Below is a small trained network, with its code and all its weights. Each question gives an input and a class and asks what happens when units are switched off, that is, made to give their printed mean instead of their output.

import numpy as np


def w(rows, s, z=0):
    codes = np.array(rows[::2]) - 128.0
    scale = np.full(codes.shape[1], s)
    scale[-1] = z or s
    return codes * scale


def f(y):
    return y / 2 * (1 + np.tanh(0.7978845608 * (y + 0.044715 * y**3)))


def log_softmax(a):
    a = a - a.max(-1, keepdims=True)
    return a - np.log(np.exp(a).sum(-1, keepdims=True))


def net(x, mask):
    res = np.array(x, float).reshape(1, 4) / 4 @ E
    y = f(res @ A[0][:, :-1].T + A[0][:, -1])
    res = res + np.where(mask, y, B[0][:, -1]) @ B[0][:, :-1]
    return log_softmax(res[-1] @ U[:, :-1].T + U[:, -1])


A, B = {}, {}
E = w([
[105,163,76,137,145,148,78,252,117,150,121,114],'x0',
[153,154,162,112,85,166,75,140,112,51,121,118],'x1',
[184,139,84,123,114,134,139,130,81,151,53,73],'x2',
[135,50,122,168,171,158,98,117,105,90,72,164],'x3',
],0.011)
A[0] = w([
[154,192,90,65,55,79,209,129,147,171,159,87,151],'N0',
[228,132,49,105,153,122,175,95,58,111,86,42,85],'N1',
[140,177,188,97,83,198,72,113,135,19,116,149,89],'N2',
[111,102,100,171,154,91,208,159,145,211,107,105,102],'N3',
[78,127,165,163,149,134,112,118,167,134,191,137,102],'N4',
[137,188,120,57,71,82,151,139,160,158,125,80,86],'N5',
[136,113,75,147,180,62,199,118,154,191,163,81,146],'N6',
[150,197,192,80,88,219,75,118,79,34,102,102,76],'N7',
[84,209,174,95,103,65,135,119,143,140,175,83,83],'N8',
[197,105,164,115,86,113,171,22,104,111,79,183,136],'N9',
[129,107,93,161,210,76,251,128,129,176,110,90,60],'N10',
[168,131,191,90,101,80,166,46,109,127,130,111,115],'N11',
[208,143,111,94,94,120,148,152,94,164,57,84,222],'N12',
[125,51,96,146,204,80,218,121,132,207,122,168,198],'N13',
[150,147,84,101,148,123,161,129,46,211,36,51,112],'N14',
[90,151,51,182,186,174,69,224,111,141,112,90,53],'N15',
[189,11,102,232,186,158,89,124,66,110,35,129,173],'N16',
[125,110,181,130,168,131,119,126,184,141,198,180,255],'N17',
[151,85,169,89,103,107,190,74,160,140,111,143,97],'N18',
[254,102,69,125,136,108,126,123,59,171,43,91,94],'N19',
[133,114,57,182,237,45,147,102,165,158,110,105,76],'N20',
[205,128,164,106,129,69,181,53,104,130,65,97,106],'N21',
[70,100,39,153,184,125,177,90,196,169,126,124,86],'N22',
[217,166,130,53,57,172,52,101,89,36,120,78,135],'N23',
[154,221,128,62,106,67,163,124,135,146,140,73,159],'N24',
[53,97,194,155,137,126,170,161,138,90,198,200,45],'N25',
[99,75,168,147,168,149,85,130,172,110,183,227,142],'N26',
[106,122,155,132,153,137,198,45,162,50,120,129,85],'N27',
[105,117,153,164,130,114,83,169,190,137,197,209,77],'N28',
[139,36,130,225,244,173,86,95,130,100,32,194,75],'N29',
[165,77,144,85,125,89,91,155,154,114,132,80,220],'N30',
[78,179,14,144,128,157,74,236,110,158,138,145,167],'N31',
],0.0076,0.0084)
B[0] = w([
[122,90,58,136,55,95,188,177,107,79,51,128,206],'N0',
[87,95,179,163,201,77,149,87,117,94,225,42,181],'N1',
[126,161,141,211,174,161,132,178,48,155,188,197,181],'N2',
[154,144,129,173,137,151,111,143,91,156,129,153,175],'N3',
[102,98,135,173,176,69,122,88,133,123,212,51,161],'N4',
[73,2,65,132,76,88,174,187,93,122,100,90,165],'N5',
[179,188,155,178,150,166,128,154,70,118,105,196,196],'N6',
[123,166,161,216,165,189,126,175,35,181,204,163,185],'N7',
[84,68,15,153,89,93,170,193,94,115,164,108,171],'N8',
[169,128,61,58,149,124,68,115,158,170,140,168,207],'N9',
[124,130,181,207,172,186,106,197,55,146,193,175,170],'N10',
[173,123,53,87,165,140,69,154,173,193,115,150,182],'N11',
[130,160,157,121,155,74,124,46,180,86,162,129,219],'N12',
[168,199,150,171,130,144,104,119,89,96,130,210,243],'N13',
[102,118,159,144,187,46,114,79,163,111,197,66,194],'N14',
[200,47,50,69,159,122,61,141,194,241,154,134,189],'N15',
[110,150,70,113,28,62,186,170,101,72,64,161,248],'N16',
[156,206,143,99,142,78,139,49,155,86,132,133,245],'N17',
[161,56,87,96,142,152,99,155,184,204,120,102,170],'N18',
[25,124,130,131,167,54,159,101,148,102,203,44,195],'N19',
[133,158,127,173,158,178,98,182,58,118,195,147,167],'N20',
[149,105,125,89,164,70,73,131,179,159,207,104,178],'N21',
[101,184,144,195,160,169,100,193,77,153,165,162,172],'N22',
[151,200,156,172,160,167,107,139,41,144,148,150,206],'N23',
[97,146,62,149,60,79,174,176,106,82,117,163,197],'N24',
[48,32,141,155,185,126,109,177,110,130,222,98,167],'N25',
[113,121,150,149,142,67,174,108,127,68,174,64,203],'N26',
[190,51,81,60,133,154,43,193,151,202,160,63,172],'N27',
[63,59,156,101,189,64,143,123,153,118,231,36,169],'N28',
[111,64,34,107,21,94,185,218,105,92,107,115,216],'N29',
[182,203,110,130,113,123,139,57,123,128,144,174,182],'N30',
[206,173,93,56,137,115,65,107,191,178,125,138,242],'N31',
],0.0093,0.011)
U = w([
[90,92,58,119,13,117,199,192,107,85,109,144,102],'0',
[186,106,97,48,162,145,43,145,192,224,130,133,53],'1',
[141,162,174,211,168,198,112,148,40,139,136,173,65],'2',
[48,97,170,136,193,100,147,76,159,94,166,57,108],'3',
[169,203,171,80,72,126,160,30,183,57,80,191,207],'4',
[12,133,223,84,79,251,108,103,215,106,25,144,1],'5',
],0.012,0.0089)

Each question gives the input, the list of numbers given to net, and the class t.
The units are the neurons (one row each of A and B). Each row of codes is followed by its name. A weight is (code - 128) times the scale printed after its matrix; where a second scale follows, it is the last column's (A, B and U).
mask holds one flag per neuron, in row order. A switched-off neuron (its flag False) gives its mean, the last column of its row in B, instead of its output. The means were averaged over made-up inputs and are rounded, as every weight is.
A unit's drop is (log p(t) with every unit on - log p(t) with that unit switched off) / (log p(t) with every unit on - log p(t) with every unit switched off).
The circuit of an input: a set's keep is (log p(t) with only the set's units on - log p(t) with every unit switched off) / (log p(t) with every unit on - log p(t) with every unit switched off). Starting from the 12 units with the biggest drops (on a tie, the unit counted first), units are removed one at a time, each time the one whose removal leaves the highest keep (on an exact tie, the one counted first), for as long as the keep stays at least 0.8.
circuit, biggest first: the units of the circuit, biggest drop first
top k neurons: the k neurons with the biggest drops, biggest first
drop when u is switched off: that unit's drop, to one decimal
input [-3,-8,-3,-6], class 2: circuit, biggest first	N6
input [-8,-8,2,-8], class 0: top 2 neurons	N0, N24
input [-7,-6,-6,-8], class 0: top 2 neurons	N0, N8
input [5,-7,-2,-6], class 2: top 2 neurons	N6, N16
input [2,6,6,-3], class 2: top 2 neurons	N23, N7
input [5,-3,6,1], class 3: top 2 neurons	N19, N14
input [-3,8,1,8], class 0: top 4 neurons	N29, N16, N13, N6
input [6,8,6,3], class 2: top 3 neurons	N7, N23, N2
input [-5,6,-2,-4], class 2: top 4 neurons	N2, N7, N23, N31
input [4,-2,-5,3], class 3: top 2 neurons	N26, N28
input [-3,-3,-3,1], class 4: top 4 neurons	N15, N17, N7, N2
input [-3,-8,-8,-7], class 2: top 2 neurons	N6, N13
input [7,-3,-8,8], class 0: top 4 neurons	N29, N16, N14, N12
input [-8,-1,7,-5], class 1: top 2 neurons	N11, N9
input [4,4,6,4], class 3: circuit, biggest first	N19
input [-2,-6,-3,6], class 0: top 4 neurons	N29, N16, N23, N7
input [-5,-7,-7,1], class 2: drop when N10 is switched off	0.2
input [4,8,5,-6], class 2: drop when N7 is switched off	0.7
input [6,7,8,1], class 3: drop when N6 is switched off	0.1
input [3,4,-8,8], class 0: circuit, biggest first	N29
input [3,-3,-5,0], class 3: drop when N28 is switched off	0.1
